Below are the code and all the weights of a small trained network. Each question names an input and a class and asks about switching units off, where a switched-off unit gives its printed mean instead of its output.

import numpy as np


def w(rows, s, z=0):
    codes = np.array(rows[::2]) - 128.0
    scale = np.full(codes.shape[1], s)
    scale[-1] = z or s
    return codes * scale


def f(y):
    return y / 2 * (1 + np.tanh(0.7978845608 * (y + 0.044715 * y**3)))


def log_softmax(a):
    a = a - a.max(-1, keepdims=True)
    return a - np.log(np.exp(a).sum(-1, keepdims=True))


def net(x, mask):
    res = np.array(x, float).reshape(1, 4) / 4 @ E
    y = f(res @ A[0][:, :-1].T + A[0][:, -1])
    res = res + np.where(mask, y, B[0][:, -1]) @ B[0][:, :-1]
    return log_softmax(res[-1] @ U[:, :-1].T + U[:, -1])


A, B = {}, {}
E = w([
[58,244,99,115,181,152],'x0',
[174,139,57,84,109,179],'x1',
[91,123,104,10,155,69],'x2',
[108,141,128,110,12,149],'x3',
],0.013)
A[0] = w([
[110,200,110,185,206,200,251],'n0',
[250,62,159,198,4,157,148],'n1',
[176,74,195,200,254,82,249],'n2',
[161,40,97,131,62,82,168],'n3',
[5,178,231,151,44,111,234],'n4',
[169,186,18,19,124,183,181],'n5',
],0.008,0.003)
B[0] = w([
[141,157,59,162,215,154,210],'n0',
[133,112,181,197,62,162,248],'n1',
[87,147,8,50,40,66,237],'n2',
[206,97,142,63,124,181,191],'n3',
[104,141,80,42,69,109,205],'n4',
[26,177,58,211,123,48,232],'n5',
],0.012,0.013)
U = w([
[124,93,187,122,160,140,13],'0',
[172,24,113,69,122,115,160],'1',
[172,48,252,136,54,176,157],'2',
[216,133,174,121,166,99,21],'3',
[81,152,138,183,155,187,77],'4',
[239,66,112,210,153,184,237],'5',
[52,170,94,115,81,48,203],'6',
[139,106,169,120,139,140,2],'7',
],0.014,0.0058)

Each question gives the input, the list of numbers given to net, and the class t.
The units are the neurons (one row each of A and B). Each row of codes is followed by its name. A weight is (code - 128) times the scale printed after its matrix; where a second scale follows, it is the last column's (A, B and U).
mask holds one flag per neuron, in row order. A switched-off neuron (its flag False) gives its mean, the last column of its row in B, instead of its output. The means were averaged over made-up inputs and are rounded, as every weight is.
A unit's drop is (log p(t) with every unit on - log p(t) with that unit switched off) / (log p(t) with every unit on - log p(t) with every unit switched off).
The circuit of an input: a set's keep is (log p(t) with only the set's units on - log p(t) with every unit switched off) / (log p(t) with every unit on - log p(t) with every unit switched off). Starting from all 6 units, units are removed one at a time, each time the one whose removal leaves the highest keep (on an exact tie, the one counted first), for as long as the keep stays at least 0.8.
circuit, biggest first: the units of the circuit, biggest drop first
most important unit: the unit with the biggest drop
k most important neurons: the k neurons with the biggest drops, biggest first
drop of u: that unit's drop, to one decimal
input [-2,-6,-1,3], class 2: most important unit	n5
input [1,7,-3,1], class 4: circuit, biggest first	(n2 n4 n5)
input [-6,7,5,6], class 2: 3 most important neurons	(n3 n2 n1)
input [3,8,-5,-3], class 4: 3 most important neurons	(n2 n5 n0)
input [-5,5,3,-1], class 5: 2 most important neurons	(n2 n4)
input [8,8,-5,-2], class 4: 2 most important neurons	(n2 n0)
input [-7,-1,-5,-8], class 1: circuit, biggest first	(n2 n5 n3)
input [-4,-8,5,7], class 1: 2 most important neurons	(n4 n5)
input [8,2,-4,-5], class 4: 2 most important neurons	(n0 n4)
input [-6,-6,1,-1], class 1: 2 most important neurons	(n2 n5)
input [-3,5,1,0], class 5: 2 most important neurons	(n2 n4)
input [0,-3,-7,2], class 2: 2 most important neurons	(n5 n1)
input [-1,-5,1,8], class 2: 2 most important neurons	(n5 n2)
input [-6,1,-5,-5], class 2: most important unit	n1
input [-6,-1,-7,-1], class 2: drop of n1	0.1
input [-8,-8,-5,-8], class 6: drop of n2	7.5
input [1,1,-3,0], class 5: drop of n2	0.3
